In the rows, zero is written as 128.
Rows near named flat spaces through zero:
j396_j996: [156  58 176 137 162 133  81 110 149 126 138  94 136  99 135 111 187  74
 144 120 152 142 101 105 159 114 108  89]
j396_j996: [ 63  92 152 108 149 158 134 111 157 149 165  62 114  94 105 161 154 117
  82 184 113 156 108 136 148 115  93  83]
j267_j445: [142 158 123 102 118 123 122 167 101 147 143 154 151 134 132 124 140 147
 157  91 106 111 131 136 132 115 166 120]
j396_j996: [163 194 102 119  84 114 184 142 141 148 157 173 104 176 150 138 106 111
 122  58 159 124 144 155  89 150 127 161]
j267_j445: [200 114 134  56 125 121 113 174 176 146 113  71 132 135 140 165  89 102
 128  87 122 105 156 172 125 168  67 135]
j737_j966: [142 108 170 122  84 129 159 153 204 168 214  92 110 137 143 100 124 101
 140 125 123 163 107  79 133 147 100 128]
j667_j838: [128 107 182 162 140 142 114 107 145 151 124 103 103  81 112  96 162 110
 115 170 110 186 100  72 176 131  95  96]
j267_j445: [122 125 119 163 135 132 100 104 139 100  97 160 103 150 143 119 133 127
 114  90 165 124 135 147 132 131 129 128]
j578_j864: [127 102 104 123 153 115 133  97  89 110  92 111 157 126 112 149 127 108
 133 178 147  98 144 140  99 109 129 144]
j267_j445: [ 76 123 121 215 133 136 134  68 127  71 120 173 101 134 135  96 138 138
 108 149 167 152 106  98 122 127 154 143]
j396_j996: [ 77 144 144 150  86 141 118 148 162 188 159 147  83 151 122  88 112 179
 121 121  86 160 131  97 168 106 124 103]
j396_j996: [187 155 145 150  66 115 127 171 193 144 183 188  99 192 182  73 132 111
 168   4 165 133 126 109 127 155 148 145]
j941_j219: [147 124 113 101 148 108 152 104  65 160 157 139 157 116 114 153 138 105
 143 118 127 115 121 136 110  69 121 118]
j578_j864: [ 41 108 116 183 142 141 123  81 109  93 132 149 118 119 116 113 123 173
 108 177 121 143 108 103 136  95 151 123]
j267_j445: [125 138 105 107 129 122 110 147 108 124 122 148 141 140 132 138 100 166
 139  96 107 101 140 152 127 112 142 130]
j737_j966: [105 110 124 159 131 131 120  99 127 125  99 129 120 145 121 116 155 107
 124 161 162 123 142 125 122 117 138 127]
j578_j864: [166 102 110 128 165 116  95 100 105  91  45 118 141 125 126 148 121 102
 126 132 161  96 153 160 116 135 106 143]
j396_j996: [169 177  89 109 119  99 204 107  77 140 132 151 139 136 120 161  93 104
 125 127 142 117 140 144  73 124 113 172]
j667_j838: [ 94  78 117 153 112 127 125 108 190  88 187 136 109 173 163 119  96 132
 124  84 169 119 114 130 108 123 122 144]
j737_j966: [141 100 167 114 158 156  80 159 157  89 101  82 157 105 139 130 233  72
 140 142 168 115 120 148 145 175 173  95]
j737_j966: [124 147 119 131 115 122 162 105 124 164 160 149 103 144 125 137 122 114
 111 104 140 142 128 134 117 103 104 126]
j578_j864: [201 156 175 112 127 134 109 178 141 136 155 143 140 103 153 108 195  95
 159  51 130 147  99 118 158 162 154 101]
j267_j445: [175 152 146 175  60 108 213 139 191  92 218 155 119 155 173  74 102  98
 160 109 165 162  91  50  81 194 150 200]
j667_j838: [175 151 143 134 114 130 117 134 168 149 110 142  83 143 145 123 123 106
 110  61 147 148 139 144 145 157  85 124]
j941_j219: [138 115 154 154 121 132 124 138 148  98 165 139 143 129 152  93 183  99
 159 113 161 134  99  97 126 145 177 127]
j737_j966: [141 113 149 131  97 121 140 176 159  94 158 102 166 123 142  86 112 145
 178 175 103 127 112  65 118 173 172 165]
j941_j219: [138  91 146 148 163 115 142  60  85 156 152 123 126  80 105 129 135 100
 120 151 120 165  93  88 142  68  76 105]
j667_j838: [124 129  88 147 126 112 121 104 114 106  64 145 115 152 123 131  55 163
 116 141 126 107 162 140 111 128 105 167]
j941_j219: [109 143 119  96 128 131 129 127 113 198 110 111 105 125  97 155 100 149
  98 142  86 135 155 151 148  95  78 103]
j941_j219: [105 112  99  36 136 115 203 125  74 192 231  85 189 133 103 201 164  74
 141 158 137  87 126 170  68  50 139 109]
j667_j838: [129 198 146 112 118 129 169 140  71 218 127 131 114  72  79 127 113 167
 111 179  33 184 122  88 166 106  98 105]
j667_j838: [152  71 160 133 158 128 108 121 133  86 150  98 165  93 140 116 173  89
 157 142 147 129  92  98 131 134 144 119]
j941_j219: [165 137 157 118 121 133 113 149 154 155 146 131 113 127 142 119 159 102
 133  71 135 143 120 131 151 138 115 104]
j667_j838: [185 121 111 107 160  95 138 127  57  78  97 119 189  70 116 140  54 165
 161 166  70 113 114  98 112 133 119 173]
j578_j864: [ 84  79 139 191 172 144  94  73 118  55  90 125 134 101 125 111 177 116
 117 182 166 136 103 108 137 128 156 119]
j737_j966: [132  26 158 125 146 126  67 129 189  94 160  79 134 112 149 112  78 149
 144 110 104 129 102  98 159 122  81 119]
j267_j445: [ 74 103  93 110 158 127 104 117  89 100 116 124 150 113 112 157  67 202
 118 149  78 102 129 149 132  88 126 127]
j737_j966: [121 203 103 122  95 126 192 146 108 136 149 162 128 146 127 138 129 134
 122 129 131 128 134 139  93 148 166 154]
j941_j219: [150 139 123 104 120 125 124 130 146 174 100 115  94 141 120 148  90 126
 102 106 118 131 159 157 138 129  64 124]
j267_j445: [148 155 108 157  79 109 154 116 149 171 132 178  88 203 144 102 117 100
 135  78 179 121 162 131 101 117 120 153]
j267_j445: [152 116 144 103 129 129 139 140 151 133 132  84 133 111 125 141 121 106
 124 149 121 135 127 125 126 153  99 131]
j396_j996: [196  92 166 145 126 113 110 121 149 145 160 138 127 131 152  91 165  70
 166  70 162 141 107  92 140 117 113 117]
j737_j966: [ 81 132 110 160  99 129 143  97 151 163 114 136  77 167 115 118  84 148
  95 155 131 141 156 123 126 110  92 138]
j578_j864: [187 134 157 119 137 132 115 151 139 117 115 118 145 115 143 122 193  72
 148 105 161 127 121 132 132 167 148 120]
j396_j996: [ 64 158 127 123  79 144 153 160 174 168 176 124  89 148 122 120  73 195
 101 139  73 155 132 116 144 133 116 126]
j578_j864: [ 35 109 121 130 102 150 156 106 187 170 167  89  76 159 111 145  99 141
  72 176 127 148 142 139 126 111  84 114]
j267_j445: [164 125 151 145 110 129 160 112 182 138 112  92  96 135 131 123 140  60
 107 159 173 154 138 114 113 179  84 148]
j667_j838: [214 214 132  79 120 113 157 172  90 171 112 146 127  87 119 149  82 152
 126  82  59 152 130 134 145 157  89 137]
j667_j838: [119 142 179 102 138 159 128 176 145 123 181  94 149  68 128 128 196 126
 130 141  93 162  80 110 163 162 164  87]
j396_j996: [107 113 147 136 134 152  82 144 170 111 121 122 115 138 144 120 172 123
 120 100 150 126 126 148 152 146 147  99]
j396_j996: [156 143 120 130 128 120 148 117 114 125 135 150 135 142 138 134 160  86
 136  99 171 118 128 143 103 128 143 136]
j941_j219: [149 124  81 116 124 101 157 111 103 106 110 136 151 163 132 151  88 113
 141 131 161  83 156 154  71 121 129 176]
j578_j864: [205 149 148 120 119 126  99 165 165 119  93 134 115 133 155 116 129 109
 138  60 141 129 138 141 144 185 113 135]
j941_j219: [105 107 142 184 110 125 129 122 125 104 154 154 152 147 139  66 187 111
 177 163 163 126 110  68 116 119 208 138]
j737_j966: [201 137 160 111 128 107 144 136  91 187 154 129 147  92 116 110 147  97
 165 118  98 153 109  82 145 104 107 115]
j578_j864: [137 182 148 127  81 127 169 184 131 148 200 158 144 128 140  90 148 146
 166 114  97 150 102  80 128 148 189 136]
j667_j838: [ 54 151 134 122 110 168 122 167 181 114 160 120 108 143 139 136 160 157
  98 122 127 134 122 158 141 161 171 104]
j578_j864: [ 22  88 112 131 160 143 132  67  94 156 170 117 117 114  94 160 134 152
  86 171 112 138 112 142 138  38 108  81]
j941_j219: [104 125  99 116 173 113 147  85  25 127 132 143 167  82  94 160 111 157
 127 166  88 121 109 127 119  58 130 121]
j737_j966: [147 147 161  99 118 146 143 151 169 170 170 105 108 124 135 144 184  77
 110  93 146 152 118 148 140 149 111  94]
[140 123 119 177 132 134 113  96 177  60  65 137  87 150 152 125 108 110
  93 111 189 130 142 148 116 188 104 161] -> j267_j445
[133 100 125 141 153 114  96 117  77 111  75 124 159  96 107 109  99 165
 154 183  85 119 131  92 144 105 132 137] -> j396_j996
[138 153 138 153 117 133 154 126 139 110 110 126 121 122 128 115 147 106
 122 162 147 146 126 109 117 171 141 148] -> j267_j445
[132 150 143 102 134 136 118 156 105 161 158 141 141 111 125 131 171 132
 141  93 104 133 113 136 152 107 152  90] -> j941_j219
[124 118 144 126 110 125 168 143 134 126 175 100 161 121 126 111 157 101
 158 188 132 132 111  84 105 141 165 143] -> j578_j864
[113  90 153 154 127 134 126 114 174 100 179 115 112 110 143 109 103 142
 121 123 118 161  89  88 144 137 104 128] -> j667_j838
[166 182 143  79 131 136 122 172 115 172 109 121 121  95 115 152 125 145
 113  98  75 145 134 153 161 147 102 103] -> j737_j966
[ 66 169 102 111 116 160 149 155 161  86 143 129 122 159 144 167 159 133
  91 117 166 105 137 197  98 173 183 130] -> j396_j996
[161 141 138 141 103 109 128 157  83 158 183 194 178 165 148  72 233  82
 219  77 170 100 117  95 112  82 238 116] -> j941_j219
[ 92 112 141  88 159 138 122 134  77 168 142  88 163  76  88 150 155 145
 130 192  69 132 115 121 153  80 132  84] -> j267_j445
[112  74 131 140 125 124 109 124 164  97 150 109 131 135 142 111  84 152
 139 134 119 124 117 103 129 127 115 142] -> j737_j966
[123  41 160 128 133 136  88 147 203  71 173  75 148 123 159 107 123 125
 153 128 135 122  99 100 137 154 130 129] -> j737_j966
[138 146 105 133 174 124 111  85  49 132  69 165 136 115 110 155 174 104
 116 111 155 111 139 171 127  86 135 106] -> j737_j966
[ 73 124 122 186 124 129 126  73 112 164  65 130  79 124  86 102  82 169
  92 217  95 164 151  86 154  98  81 129] -> j667_j838
[ 34 166  99 145  93 125 157 134  78 176 126 148 121 126  80 102  44 248
 125 227  21 145 143  74 143  80 144 142] -> j396_j996
[168 164 130 151  92 106 158  96 140 213 134 166  51 144 120 111  49 139
  99  76 101 180 140 102 148 103  26 135] -> j667_j838
[113 134 103 117 159 133 109 122  93  92  57 117 144 110 112 158 112 153
 110 165 116 104 148 162 124 138 133 136] -> j396_j996
[134 115 156 118 138 142 127 126 163 132 152  98 110 102 131 140 137 111
 104 117 124 156 107 128 148 144  91 107] -> j941_j219
[122 132 142 148  95 130 112 133 158 192 102 129  87 162 118  94 129 125
 126 137 126 142 160 111 152 119 105 116] -> j941_j219
[ 56 137 132 138  99 147 152 136 173 133 204 131  94 133 133 123  89 185
  98 124  91 162 102 111 141 127 122 121] -> j667_j838
[157 111 107  54 150 125  90 160 139 128  72  75 140 126 122 185  67 147
 112 113  98  87 169 196 131 145  73 130] -> j267_j445
[107 114 146 140 156 145 126 126 130  58 159 118 151  81 139 131 150 140
 124 142 122 144  78 112 134 154 160 124] -> j941_j219
[106 140 121 147 122 130 126 127 108 130 126 154 133 140 125 112 153 135
 140 135 135 122 130 122 126 112 167 124] -> j396_j996
[210 102 130 115 143 108 110 122 125 122 114 134 151 151 152 131 175  45
 164  67 199  93 139 153 104 126 129 132] -> j667_j838
[153 146 118 125 107 113 141 143 130 129 128 142 126 139 135 119  78 151
 139 112 109 126 136 117 120 140 119 156] -> j396_j996
[137  91 136 134 157 129 105 113 120  96 129 122 153 118 137 129 173  94
 144 121 162 113 113 132 124 119 148 117] -> j737_j966
[116 109  75 113 133 113 134  93 123 130  53 100 115 166 109 171  58 126
  96 171 149  86 189 179  89 119  73 163] -> j578_j864
[131 111 140 149 128 130 125 111 155 115 120 116 109 124 132 118 117 119
 116 138 138 145 123 113 133 144 103 134] -> j941_j219
[ 53 127 139 128 102 144 156 134 150 169 190 108 109 124 109 121 114 166
 109 177  83 159 114  98 143 105 124 109] -> j396_j996
[145 128 148 132 135 132 105 136 117 148  81 113 133 112 112 112 161 112
 138 163 121 133 140 114 149 134 131 114] -> j737_j966

Rows near named flat spaces through zero (a row that begins with a name and a colon came from that space):
j287-j201: [151  86 143  50 132  65 131 153  47 130 139  30 140 137  79 155 176  60
 109 155 141 118 114  84 144 174 176 142]
j813-j815: [102 155 115 110 139 142 141 147  71 143 123 132 127 101 127  85  94 130
 117  41  87 119 142 128 103 115 154 140]
j287-j201: [100 162 136 148 115 147 126 127 156 122 147 145  91 145  96 185 208 155
  93 172 174  76 115  87 115  95  85 166]
j813-j815: [ 71 185 106  82 156 181  81 161 130 103 166  82  85  65 141 105  83 186
  96  85  49 155 130 162 140  97 140 136]
j813-j815: [ 92 113 117 159 130 118 110 187 124  88 148  69 162 130  83 101  77 105
  65  89  75  92 126 152 158 134 159 135]
j813-j815: [114 177 106 143 137 129 140 151 141 130 122 128 117 133 133 124 106 154
 142 144 126 132 117  81 108 119 124 119]
j975-j851: [111 169 127 101  96  84  59 139 110 198 167  66 173 139  97 168 161 126
  49 178 117  86  61  81 103  92 120 116]
j975-j851: [138 125 130 148 137 133 164 142 119 103 108 152 104 131 136 112 117 119
 166 107 139 137 161 128 128 143 137 151]
j287-j201: [ 94  93 125 119 157 167 135 115 139  76 115 162 120 108 150 125 109 157
 144  78  61 136 131 179 142 142 133 123]
j813-j815: [121 172 100 200 133 126 137 157 162 146 129 135 136 151 113 131 120 133
 105 159 176  88 114  53 107  97 101 118]
j287-j201: [ 85 134 111 149 126 178 144  84 161 115 131 172 133 144 122 113 113 167
 108  85 117 110 130 162 127 117 104 100]
j577-j952: [159 161 133 101  89 126 148 104 136 170 138 111 122 123 104  93 132 129
 123 156 193 162 143 132 130 115 122 109]
j741-j295: [ 70  58  77  85 235 161  89  64  67 102 161  75 131 176 147 211 172 101
  90  80 112  61 100  71 140 172 126  83]
j287-j201: [123 130 102 190 158 143 147 151 166 105 102 166 138 125 157 104  69 144
 156 115 108 133 129 114 124 126 123 105]
j577-j952: [ 98  86  85 123 217 148 113  91 109  71 135 101 105 185 181 188 123 119
 171 116 109 122 128  92 145 191 131  97]
j577-j952: [106 127 130 127 130 130 171 160  83 124 114 141 127 113  81 117 155 114
  96  79 128  77 130  94 108 117 141 162]
j741-j295: [137 114 116 103 170 150 123 145 168 109 129 111 107  76 137 144 142 152
 127 180 135 151 105  98 148 115 116 104]
j232-j132: [120 139 141 107  77 109 161 101 146 117 103 155 152 157 125  99  87 161
 175 131  77 175 118 184 123 163 145 100]
j287-j201: [133 169 132  89 114  95 156 184 102 124 115  93 114 107 109 105 108 135
 154 147 104 161 123  99 117 139 164 144]
j287-j201: [108  54 136  55 165 160 108 103 123  83 137 107 125  83 134 144 144 139
 113 102  66 145 115 188 168 149 143 111]
j232-j132: [134 119 153 149 115 117 111 171 159 116 133 129 122 102 101 162 178 129
  95 179 139  98 108 115 135  98 111 168]
j975-j851: [133 136 153  90 124 109 105 131  99  95 142  96  73 152 148 175 164 122
 174 156 120 155 151 143 139 164 142 182]
j232-j132: [150 107 125 190 132 102 130 109 145 112 111 151 139 197 167 149 107 103
 186 150 146 132 142 124 130 169 122 121]
j232-j132: [103 158 140 152  87 127 101  95 137 141 149 147 127 179 123 159 154 142
 110 132 133  98 126 150 113 118 103 149]
j232-j132: [130 144 126 163 139 119 145 139 102 126 126 139  97 166 123 164 173 104
 139 135 183  86 146  65 108 131 116 171]
j975-j851: [139 120 131 112 137 100 133 112 113 134 114 135 126 160 146 177 165 122
 166 169 137 126 106  82 109 153 125 125]
j741-j295: [152 106 135 167 160 125 107 149 109 137 122 152 113 115 158 159 161  95
 133 124 157  95 141  93 117 110 115 169]
j232-j132: [136 113 104 130 168  92 166 167  76 141  84 135 165 122 141 110  91 101
 160  98  94 119 105  54  95 150 163 106]
j577-j952: [219 113 171 144  95  78 105 162 176 120 115 115 114 109 171 120 105 105
 205 225 152 218 156 175 162 146 138 151]
j975-j851: [128 176 113 180 118 115 129 171 136 141 127 122 136 136 125  99  82 126
 124 126 134 121 135 102 114 110 131 134]
j741-j295: [152  85 145 206 136 138 109 110 169  85 121 176 109 163 179 152 124 110
 176 133 145 132 171 180 153 148 107 157]
j975-j851: [118 123 129  77 151 121 138 129  73  97 123 106  96 136 147 138 127 121
 174  99  92 153 147 132 129 172 162 149]
j577-j952: [ 79 167 105 124 152 165 176 150  84 107 125 139  89 122 100 108 130 142
 114  52 124  92 152  92 106 120 138 158]
j813-j815: [135 114 129  87 138 153 164 112 137 141 119 144 119  84 101 127 176 144
 108 144 165 125 111 100 125 106 113 109]
j741-j295: [ 57 130 118 136 134 182 167 124 161  69 123 167 113 126  90 131 139 183
 100  91  88  92 116 146 131 121 113 130]
j741-j295: [137  77 152 119 135 152  73 113 187  99 151 123 117  94 141 170 167 142
 104 177 122 138 116 185 172 113 101 132]
j287-j201: [145 138 134 134 119 104 128 167 118 147 133 101 131 115  99 130 149 105
 101 155 160 109 122  88 124 110 131 147]
j577-j952: [130 106 111 192 152 161  88 105 205 118 134 160 144 128 174 136  96 148
 125 146 127 131 121 156 147 109  90  90]
j232-j132: [127 148 100 110 130 105 113 147 100 157 156  41 160 136  96  96  87  99
  81 124 138 126 119  99 138 131 153  92]
j287-j201: [178  64 138 193 138 150 125  86 197 141  98 216 157 109 181 121 120 125
 155 141 159 141 133 167 138 109  88  95]
j287-j201: [120 172 134 138  84 119 124  86  85 162 134 149 129 185 145 104 102 120
 151  70 126 133 165 169 101 140 135 144]
j741-j295: [102 211  91 100 140  88 148 167  49 179 115 100 139 145 127 117  98 131
 142 105  98 115  97  18  62 130 159 118]
j577-j952: [ 86 149 110 122 134 200 154  63 144 102 133 174  91 143 145 102 106 176
 146  61 121 145 165 185 131 133 111 112]
j813-j815: [119 102 131  96 151 160 164 123 118 146  93 197 138  57 125 119 160 155
 115  89 103 109  98 109  99  93 119 119]
j813-j815: [159  60 140 157 151 153 105  65 153  84 122 168 110 158 208 136 102 112
 202 106 125 176 182 223 167 175 121 124]
j975-j851: [106 130 104  54 159  93  73 116 114 133 134  70 161 141 176 168  92 155
 159 169  27 172  58 108 122 168 153  63]
j287-j201: [113 105 136 138 117 147 127  69 118 128 131 167 134 165 137 136 143 124
 127  82 129 107 145 174 126 139 115 130]
j813-j815: [110 184 130 118  99  79 152 197  91 156 102 129 155 114  98 113 114 140
 124 128  75 110  86  69  77 112 156 147]
j813-j815: [122 140 129 149 115  97 108 131  95 140 130 122 145 171 141 135 110 106
 138 107 105 113 132 130 112 144 141 143]
j232-j132: [109 185 130  62 103 162 134 121 146 117 155  94  78  97 105 104 128 180
 121 143 128 179 141 163 144 115 129 129]
j577-j952: [ 75 211  84 141 155 156 151 117  97 100 140 118  67 196 149 131  96 155
 173  86 133 128 166  85 105 156 131 139]
j577-j952: [ 88 184 124 117  96  77 154 158  42 155 127 103 143 184  75 139 147 107
 105  96 114  68 111  59  77 140 156 163]
j741-j295: [128 152 139 143 113 111  41 142 116 133 167  83 122 143 165 136  94 113
 122 119  91 142 149 183 142 126 138 162]
j741-j295: [190 120 140 130 152 111  89 160 177 129 136  97  95  91 162 172 163 121
 155 245 184 168 120  87 151 114 107 137]
j577-j952: [108 168 130  49  80  98 111 109  80 182 150  74 164 135  93 107 119 135
  90 116  92 139  98 141 110 129 154 102]
j741-j295: [179  74 113 165 204 153  90 128 179  71 154  78  70 130 181 169 136  92
 163 196 210 162 174 118 197 154 108 127]
j813-j815: [ 97 122 124  92 120  78 147 133  70 151 111 117 180 162  90 161 158 116
 107 125  84  77  66  63  88 149 150 114]
j577-j952: [132 104  95 123 200 160  78 123 168  98 147  90 112 102 190 141  87 142
 146 151 108 171 124 132 165 137 122  83]
j232-j132: [101 151 129 144  76 116 128  66  84 169 150 132 157 217  95 129 143 103
  92  78 156  76 142 145 105 138 122 130]
j975-j851: [153  76 178  95 119 130 106 140 126 132 126 150 119  60 117 160 208 119
  99 145 127 113 117 157 138  96 118 177]
j741-j295: [165 199 142 147  86  84 147 195  97 191  98 153 138  90 134  70  88 121
 154 120 126 149 136  96  78  91 149 162]
j232-j132: [116 183 103 144 121  91 132 132 120 157 115 129 150 178 146 138  96 143
 161 154 110 129  96  66  86 140 131 100]
j287-j201: [156 114 130 149 150 123 125 159 172 119 116 136 120  98 141 152 147 134
 141 195 151 135 109  88 135 113 111 126]
j975-j851: [117 128  95 157 175 160  82 159 208 109 146 101 136  82 150 130  87 163
  96 172 107 139  95 115 156  94 106  81]
j975-j851: [152 137 139 135 143 142 101 140 119 159 125 161 107  77 168 129 143 128
 134 115 137 132 141 125 110  87 114 159]
j741-j295: [ 99 173 118 155 141 170 134 189 160  80 146 110  73  89 105 108 113 158
 102 120 132 123 156 127 147  96 123 168]
j577-j952: [106 131 117 109 161 182 112 120 152 108 138 140  98  80 152 125 122 169
 122 108 103 145 130 151 139 105 114 121]
j232-j132: [139  72 144 154 115 100 140 141  97  97 129 101 152 163  95 114 119  64
 114  93 133 103 159 165 158 167 158 152]
j975-j851: [124 162 120 154 111 161 110 107 153 131 149 131 114 132 147  83  75 144
 127  94 135 157 171 191 142 115 120 122]
j975-j851: [163 136 119 178 160  80 169 186 113 144  65 183 139 127 168 143 120 113
 202 159 130 120 104  17  75 133 134 138]
j232-j132: [180  79 130 156 192 147 153 156 160  71 103 147  68  94 172 147 145 110
 197 170 181 162 167 101 160 146 120 151]
[104 197 107 119 128 120 143 146  86 175 120 139 129 128 123 122 127 145
 122 105 121 104 107  55  72 102 130 131] -> j813-j815
[136  91 130  89 123  96 197 140  90 110  91 116 159 130  92  89 103 104
 153 105 102 146 123 125 132 177 175 105] -> j287-j201
[140 117 151  69 139 127  66 120 110 141 141 118 109  84 175 162 154 139
 142 140  83 160 116 160 129 119 131 148] -> j975-j851
[146 161 116 158 109  98 155 159 116 158 115 118 153 140 110  84  85 107
 130 125 151 129 134  94 111 125 143 118] -> j287-j201
[139 107 115 132 178 126 144 139 126 122 103 149 119 117 154 162 152 126
 159 153 138 119 107  59 113 133 121 120] -> j975-j851
[113 121 114 114 147 154 131 123 148 114 142 107 120 114 108 132 139 140
  99 138 142 122 119 118 145 121 119 107] -> j813-j815
[137 144 116  91 156  99  99 180 100 148 143  57 127  96 121 149 141 113
 105 170 126 126  97  57 124 117 145 129] -> j577-j952
[119 188 146 125  84 131 138 107 131 127 127 162  87 159 142 131 135 163
 174 132 129 155 153 156 108 132 119 163] -> j577-j952
[130 110 131 122 122 145  71 113 166 170 154 121 167  81 121 131 142 139
  53 145 126 111  90 151 138  75 101  96] -> j232-j132
[143 127 113 130 157 118 164 129 148 119 103 141 115 142 138 161 152 138
 172 191 163 135 105  50 116 145 115 106] -> j741-j295
[151 189 110 147 127 117 179 188  96 149 116 109 105 110 107  65  89 108
 141 109 179 140 166  70 109 114 150 148] -> j741-j295
[198 110 142 208 139  98 139 147  93 156 102 169 117 147 168 124 134  54
 177 115 208 113 185  92 110 129 125 179] -> j741-j295
[146 153 123 106 136 121  69  87 148 150 161  92 101 161 172 187 157 138
 151 207 165 158 118 108 132 134 102 112] -> j287-j201
[141 118 136 152 115 114 133 113 171  98 108 154 132 161 163 132  95 144
 192 162 105 171 131 165 139 162 127 113] -> j232-j132
[ 65  88 112 130 159 184  99  83 121  97 161 126 132 143 115 150 146 133
  61  55 100  69 129 170 149 125 113 120] -> j287-j201
[121 118 113 132 135 144  94  85 111 165 153 118 153 142 136 121 120 111
  87  87 140 106 132 145 128 115 118 101] -> j232-j132
[134 157 120 151 109 110 147 125 130 149 127 127 134 165 111 129 133 121
 129 152 172 115 126  88 112 128 119 121] -> j287-j201
[119 112 131  92 122 116 109 108 111 133 135 107 150 136 131 132 120 127
 124 120  90 139 111 154 133 147 143 108] -> j577-j952
[ 92 224 138  57  93  92 100 196  95 151 135  88 115  88 118 131 118 181
 125 151  35 153  81 104  88 103 158 160] -> j813-j815
[104 201 119  98  92 107 139 142 119 182 132 115 146 127  86 129 145 161
  93 160 128 110  78  64  84  95 122 113] -> j232-j132
[120 140 126 103 128 110 145 176 105 102 127  82 121 115 103 106 102 122
 131 123  99 144 132 122 138 147 164 141] -> j232-j132
[184 115 151 134 101 121 123 146 171 141 124 126 136  77 130  83 103 121
 133 164 152 180 144 175 156 109 129 122] -> j577-j952
[133 157 130 139 121 133 103 110  93 164 138 144 116 138 158 120 123 116
 134  85 139 124 158 140 106 113 124 153] -> j813-j815
[129 145  97 156 164 135 161 143 114 120 128 110 104 153 119 129 129 107
 134 128 189 107 149  55 124 136 125 127] -> j577-j952
[120 100 114 169 132 134 164 143 183 101 117 132 159 132  85 119 121 131
  97 156 146 102 104 107 147 126 116  93] -> j975-j851
